Here is a tiny trained network, its code and every weight. The questions are about switching its units off for an input and a target symbol, where a switched-off unit gives its printed mean instead of its output.

import numpy as np


def w(rows, s, z=0):
    codes = np.array(rows[::2]) - 128.0
    scale = np.full(codes.shape[1], s)
    scale[-1] = z or s
    return codes * scale


def f(y):
    return y / 2 * (1 + np.tanh(0.7978845608 * (y + 0.044715 * y**3)))


def softmax(a):
    e = np.exp(a - a.max(-1, keepdims=True))
    return e / e.sum(-1, keepdims=True)


def log_softmax(a):
    a = a - a.max(-1, keepdims=True)
    return a - np.log(np.exp(a).sum(-1, keepdims=True))


def net(x, mask):
    ids = ['ΞΩαγηθλμψ'.index(c) for c in x.split()]
    T = len(ids)
    res = E[ids] + P[:T]
    r = res
    for j in range(2):
        rows = slice(4 * j, 4 * j + 4)
        q, k, v = (r @ M[0][rows].T for M in (Q, K, V))
        z = softmax(np.where(np.tri(T) > 0, q @ k.T / 4**0.5, -1e9)) @ v
        o = O[0][rows]
        res = res + np.where(mask[j], z, o[:, -1]) @ o[:, :-1]
    y = f(res @ A[0][:, :-1].T + A[0][:, -1])
    res = res + np.where(mask[2:14], y, B[0][:, -1]) @ B[0][:, :-1]
    return log_softmax(res[-1] @ U[:, :-1].T + U[:, -1])


Q, K, V, O, A, B = {}, {}, {}, {}, {}, {}
E = w([
[115,252,197,83,238],'Ξ',
[132,140,255,112,61],'Ω',
[119,179,197,159,57],'α',
[65,78,176,138,91],'γ',
[37,140,177,140,78],'η',
[106,92,179,140,80],'θ',
[40,106,223,99,82],'λ',
[95,154,173,159,71],'μ',
[97,94,224,113,79],'ψ',
],0.013)
P = w([
[175,88,24,20,69],'0',
[138,31,169,227,74],'1',
[137,37,175,219,75],'2',
[119,79,195,173,83],'3',
[105,111,196,173,87],'4',
[96,126,196,171,91],'5',
[78,137,197,172,96],'6',
[72,150,198,167,96],'7',
[71,158,199,173,102],'8',
[64,174,198,172,104],'9',
[48,185,205,166,112],'10',
[34,195,203,169,117],'11',
[2,214,209,154,128],'12',
],0.0061)
Q[0] = w([
[168,161,10,3,74],'H1',
[94,137,204,229,181],'H1',
[118,100,156,171,173],'H1',
[130,116,102,150,132],'H1',
[16,125,139,235,123],'H2',
[93,124,184,230,46],'H2',
[100,115,82,139,147],'H2',
[175,193,59,131,115],'H2',
],0.017)
K[0] = w([
[93,122,231,191,83],'H1',
[128,128,6,122,172],'H1',
[129,126,44,87,158],'H1',
[142,147,74,96,127],'H1',
[186,125,170,90,229],'H2',
[115,171,179,121,254],'H2',
[168,139,173,127,119],'H2',
[93,104,178,83,99],'H2',
],0.018)
V[0] = w([
[170,121,84,92,14],'H1',
[2,78,145,108,136],'H1',
[157,105,153,124,188],'H1',
[144,27,102,56,188],'H1',
[89,130,180,148,95],'H2',
[67,158,162,174,77],'H2',
[123,135,119,155,149],'H2',
[108,117,165,176,168],'H2',
],0.021)
O[0] = w([
[166,170,252,51,116,174],'H1',
[211,117,132,255,150,180],'H1',
[88,162,74,144,116,98],'H1',
[120,254,135,207,64,95],'H1',
[56,104,132,122,125,253],'H2',
[52,122,166,139,109,255],'H2',
[143,153,149,130,139,114],'H2',
[96,150,149,109,173,191],'H2',
],0.016,0.012)
A[0] = w([
[148,189,102,188,181,244],'N1',
[202,118,53,100,48,5],'N2',
[99,109,119,98,10,106],'N3',
[146,80,53,133,141,212],'N4',
[115,31,117,131,96,188],'N5',
[106,99,144,92,126,164],'N6',
[103,117,150,175,12,221],'N7',
[112,177,83,145,85,169],'N8',
[110,117,139,119,53,8],'N9',
[142,145,202,142,122,180],'N10',
[96,127,166,170,117,111],'N11',
[103,122,77,191,139,170],'N12',
],0.012,0.0023)
B[0] = w([
[140,40,145,49,101,141],'N1',
[114,210,68,115,255,134],'N2',
[210,40,93,153,114,169],'N3',
[88,81,174,159,84,164],'N4',
[170,146,98,58,68,185],'N5',
[124,195,158,159,148,191],'N6',
[144,154,193,7,138,209],'N7',
[132,110,84,142,66,144],'N8',
[103,102,80,169,166,169],'N9',
[101,164,84,188,95,251],'N10',
[160,38,45,136,133,219],'N11',
[163,175,166,134,191,180],'N12',
],0.014,0.034)
U = w([
[113,108,131,107,1,254],'Ξ',
[14,88,108,124,43,213],'Ω',
[79,140,151,53,87,12],'α',
[89,154,175,128,107,146],'γ',
[127,119,117,191,90,30],'η',
[133,82,172,116,135,33],'θ',
[72,183,88,136,27,22],'λ',
[114,119,154,110,127,138],'μ',
[109,156,47,103,72,159],'ψ',
],0.0055,0.0027)

Each question gives the input, a string of symbols that net reads in full, and the target symbol t.
The units are the heads (4 rows each of Q, K, V and O) and the neurons (one row each of A and B). Each row of codes is followed by its name. A weight is (code - 128) times the scale printed after its matrix; where a second scale follows, it is the last column's (O, A, B and U).
mask holds one flag per unit, heads first, then neurons. A switched-off unit (its flag False) gives its mean, the last column of its rows in O or B, instead of its output. The means were averaged over made-up inputs and are rounded, as every weight is.
A unit's drop is (log p(t) with every unit on - log p(t) with that unit switched off) / (log p(t) with every unit on - log p(t) with every unit switched off).
The circuit of an input: a set's keep is (log p(t) with only the set's units on - log p(t) with every unit switched off) / (log p(t) with every unit on - log p(t) with every unit switched off). Starting from the 12 units with the biggest drops (on a tie, the unit counted first), units are removed one at a time, each time the one whose removal leaves the highest keep (on an exact tie, the one counted first), for as long as the keep stays at least 0.8.
circuit, biggest first: the units of the circuit, biggest drop first
unit that matters most: the unit with the biggest drop
k most important neurons: the k neurons with the biggest drops, biggest first
heads that matter: for each layer, one digit per head in row order, 1 if its drop is at least 0.15 and else 0, layers parted by /
input Ω Ξ Ξ Ξ, target Ω: 3 most important neurons	N4, N7, N3
input γ μ Ξ Ξ Ξ, target Ξ: 3 most important neurons	N1, N12, N9
input λ Ξ α, target θ: circuit, biggest first	H1, N10, N12
input α Ξ ψ, target α: unit that matters most	H1
input μ λ Ξ λ μ α η ψ α Ω α, target γ: 2 most important neurons	N11, N5
input η η μ η λ μ μ Ξ μ μ λ, target η: circuit, biggest first	H1, H2, N7
input θ α η λ Ξ, target λ: heads that matter	10
input η η Ξ γ γ α μ γ ψ, target η: heads that matter	11
input θ ψ θ η Ξ γ, target λ: circuit, biggest first	N10, H1
input Ξ η μ λ, target ψ: heads that matter	11
input λ θ ψ α ψ λ η α Ξ μ, target θ: 3 most important neurons	N10, N12, N1
input λ γ λ Ω α Ξ, target θ: circuit, biggest first	H1, N10
input Ξ μ γ η α Ξ, target Ω: 2 most important neurons	N8, N5
input μ Ξ θ μ θ λ λ μ, target γ: unit that matters most	H2
input θ η η Ω η Ξ α θ, target λ: 2 most important neurons	N10, N3
input Ξ Ξ ψ λ λ μ η ψ Ξ λ η θ μ, target ψ: heads that matter	10
input γ λ Ξ, target Ξ: heads that matter	10
input α Ξ α η η, target α: heads that matter	11
input Ξ α η η Ξ η Ξ Ω, target ψ: heads that matter	10
input α Ω λ η θ λ Ξ α α ψ ψ ψ Ω, target α: circuit, biggest first	H1, N10, N5
